Below is a small trained network, with its code and all its weights. Each question gives an input and a target symbol and asks what happens when units are switched off, that is, made to give their printed mean instead of their output.

import numpy as np


def w(rows, s, z=0):
    codes = np.array(rows[::2]) - 128.0
    scale = np.full(codes.shape[1], s)
    scale[-1] = z or s
    return codes * scale


def norm(h):
    return h / np.sqrt((h * h).mean(-1, keepdims=True) + 1e-5)


def f(y):
    return y / 2 * (1 + np.tanh(0.7978845608 * (y + 0.044715 * y**3)))


def softmax(a):
    e = np.exp(a - a.max(-1, keepdims=True))
    return e / e.sum(-1, keepdims=True)


def log_softmax(a):
    a = a - a.max(-1, keepdims=True)
    return a - np.log(np.exp(a).sum(-1, keepdims=True))


def net(x, mask):
    ids = ['βγεζθλξπσω'.index(c) for c in x.split()]
    T = len(ids)
    res = E[ids] + P[:T]
    q, k, v = (norm(res) @ M[0].T for M in (Q, K, V))
    z = softmax(np.where(np.tri(T) > 0, q @ k.T / 3**0.5, -1e9)) @ v
    res = res + np.where(mask[0], z, O[0][:, -1]) @ O[0][:, :-1]
    y = f(norm(res) @ A[0][:, :-1].T + A[0][:, -1])
    res = res + np.where(mask[1:9], y, B[0][:, -1]) @ B[0][:, :-1]
    return log_softmax(norm(res)[-1] @ U[:, :-1].T + U[:, -1])


Q, K, V, O, A, B = {}, {}, {}, {}, {}, {}
E = w([
[90,146,179,46,145,155],'β',
[19,166,129,129,115,141],'γ',
[160,90,138,141,46,135],'ε',
[180,46,135,29,129,109],'ζ',
[112,157,195,191,171,37],'θ',
[242,92,151,119,155,155],'λ',
[115,147,91,78,4,127],'ξ',
[95,104,178,112,62,19],'π',
[116,148,111,32,163,170],'σ',
[101,157,92,182,62,168],'ω',
],0.018)
P = w([
[253,255,168,47,21,240],'0',
[200,205,46,95,88,86],'1',
[117,212,189,94,110,162],'2',
[176,195,40,103,103,76],'3',
[79,176,188,102,123,155],'4',
[152,182,28,111,123,67],'5',
[45,138,184,104,135,149],'6',
[134,155,21,110,137,47],'7',
[23,98,158,95,125,157],'8',
[106,148,18,115,157,40],'9',
[6,61,146,92,132,167],'10',
],0.0085)
Q[0] = w([
[216,65,175,184,160,70],'h1',
[65,137,95,183,237,139],'h1',
[94,145,134,1,150,41],'h1',
],0.015)
K[0] = w([
[205,78,202,148,150,98],'h1',
[69,209,148,150,222,167],'h1',
[68,135,137,34,145,8],'h1',
],0.016)
V[0] = w([
[100,104,160,130,218,117],'h1',
[238,254,128,160,150,129],'h1',
[82,129,195,166,92,229],'h1',
],0.0066)
O[0] = w([
[207,148,155,230,79,71,5],'h1',
[39,1,83,223,163,26,237],'h1',
[155,149,220,119,169,17,68],'h1',
],0.0047,0.0018)
A[0] = w([
[242,241,133,176,80,170,205],'n1',
[177,205,243,80,89,107,159],'n2',
[36,16,154,108,52,108,251],'n3',
[105,157,196,64,120,196,201],'n4',
[183,39,112,93,134,127,59],'n5',
[75,22,22,114,167,64,120],'n6',
[150,149,6,122,142,170,125],'n7',
[129,229,59,186,150,120,101],'n8',
],0.012,0.0027)
B[0] = w([
[165,50,134,108,49,207,148],'n1',
[181,90,70,42,70,252,242],'n2',
[116,177,165,214,203,142,254],'n3',
[177,105,224,129,142,202,251],'n4',
[73,192,167,146,147,123,177],'n5',
[63,74,122,68,42,120,215],'n6',
[215,134,140,193,179,89,205],'n7',
[64,117,97,64,169,163,206],'n8',
],0.014,0.0067)
U = w([
[139,56,175,86,68,209,188],'β',
[98,184,168,133,222,170,146],'γ',
[112,88,194,255,208,107,91],'ε',
[144,202,173,66,117,51,82],'ζ',
[97,128,113,103,128,81,191],'θ',
[164,22,167,181,101,77,103],'λ',
[183,229,83,156,100,98,142],'ξ',
[84,226,129,145,24,128,2],'π',
[200,128,107,105,217,86,76],'σ',
[122,80,51,167,170,138,120],'ω',
],0.0083,0.0027)

Each question gives the input, a string of symbols that net reads in full, and the target symbol t.
The units are the heads (3 rows each of Q, K, V and O) and the neurons (one row each of A and B). Each row of codes is followed by its name. A weight is (code - 128) times the scale printed after its matrix; where a second scale follows, it is the last column's (O, A, B and U).
mask holds one flag per unit, heads first, then neurons. A switched-off unit (its flag False) gives its mean, the last column of its rows in O or B, instead of its output. The means were averaged over made-up inputs and are rounded, as every weight is.
A unit's drop is (log p(t) with every unit on - log p(t) with that unit switched off) / (log p(t) with every unit on - log p(t) with every unit switched off).
The circuit of an input: a set's keep is (log p(t) with only the set's units on - log p(t) with every unit switched off) / (log p(t) with every unit on - log p(t) with every unit switched off). Starting from all 9 units, units are removed one at a time, each time the one whose removal leaves the highest keep (on an exact tie, the one counted first), for as long as the keep stays at least 0.8.
units of the circuit, in order: the units of the circuit, biggest drop first
unit that matters most: the unit with the biggest drop
k most important neurons: the k neurons with the biggest drops, biggest first
drop when u is switched off: that unit's drop, to one decimal
input γ π π ε β λ, target λ: units of the circuit, in order : (n6 n7 h1 n2)
input σ ω π θ θ θ ω ε, target ε: unit that matters most : n3
input θ ω θ γ π ξ, target ξ: units of the circuit, in order : (n7 n2)
input γ π λ σ ω ζ ω λ ω σ θ, target β: units of the circuit, in order : (h1 n2)
input ε γ β γ θ ξ β ω, target ω: 3 most important neurons : (n7 n8 n6)
input λ θ θ θ γ γ λ, target γ: 2 most important neurons : (n5 n6)
input π γ ω γ θ, target β: 4 most important neurons : (n2 n3 n7 n5)
input ω θ ζ π, target π: 2 most important neurons : (n4 n3)
input λ ω ξ λ γ ω λ, target ε: units of the circuit, in order : (h1 n2)
input σ β σ θ θ γ θ ζ, target ζ: 4 most important neurons : (n5 n6 n2 n7)
input ω σ ε ε, target ε: units of the circuit, in order : (h1 n3 n2)
input β ζ ω σ π λ σ λ ζ, target γ: 2 most important neurons : (n3 n5)
input γ π σ θ ω ξ ζ σ ω λ, target λ: units of the circuit, in order : (n6 n7 n2 h1)
input θ λ σ λ β γ λ ω θ ω λ, target ε: units of the circuit, in order : (n2)
input ε θ β λ β ω, target ω: 4 most important neurons : (n7 n8 n6 n5)
input ω λ γ θ π ω ω ζ ε θ π, target γ: 2 most important neurons : (n3 n6)
input λ θ ζ ξ, target ξ: 4 most important neurons : (n7 n2 n4 n3)
input γ γ θ π ω π π ω π, target ε: 2 most important neurons : (n3 n8)
input σ λ σ σ, target σ: 3 most important neurons : (n7 n2 n3)
input ω λ θ ω θ ε λ, target γ: 3 most important neurons : (n5 n7 n6)
input β ε θ ζ ζ, target γ: unit that matters most : n5
input ξ β σ π γ θ β θ θ β π, target γ: drop when n3 is switched off : 1.3
input γ π θ ω ζ π θ θ σ γ γ, target ε: drop when n8 is switched off : 0.1
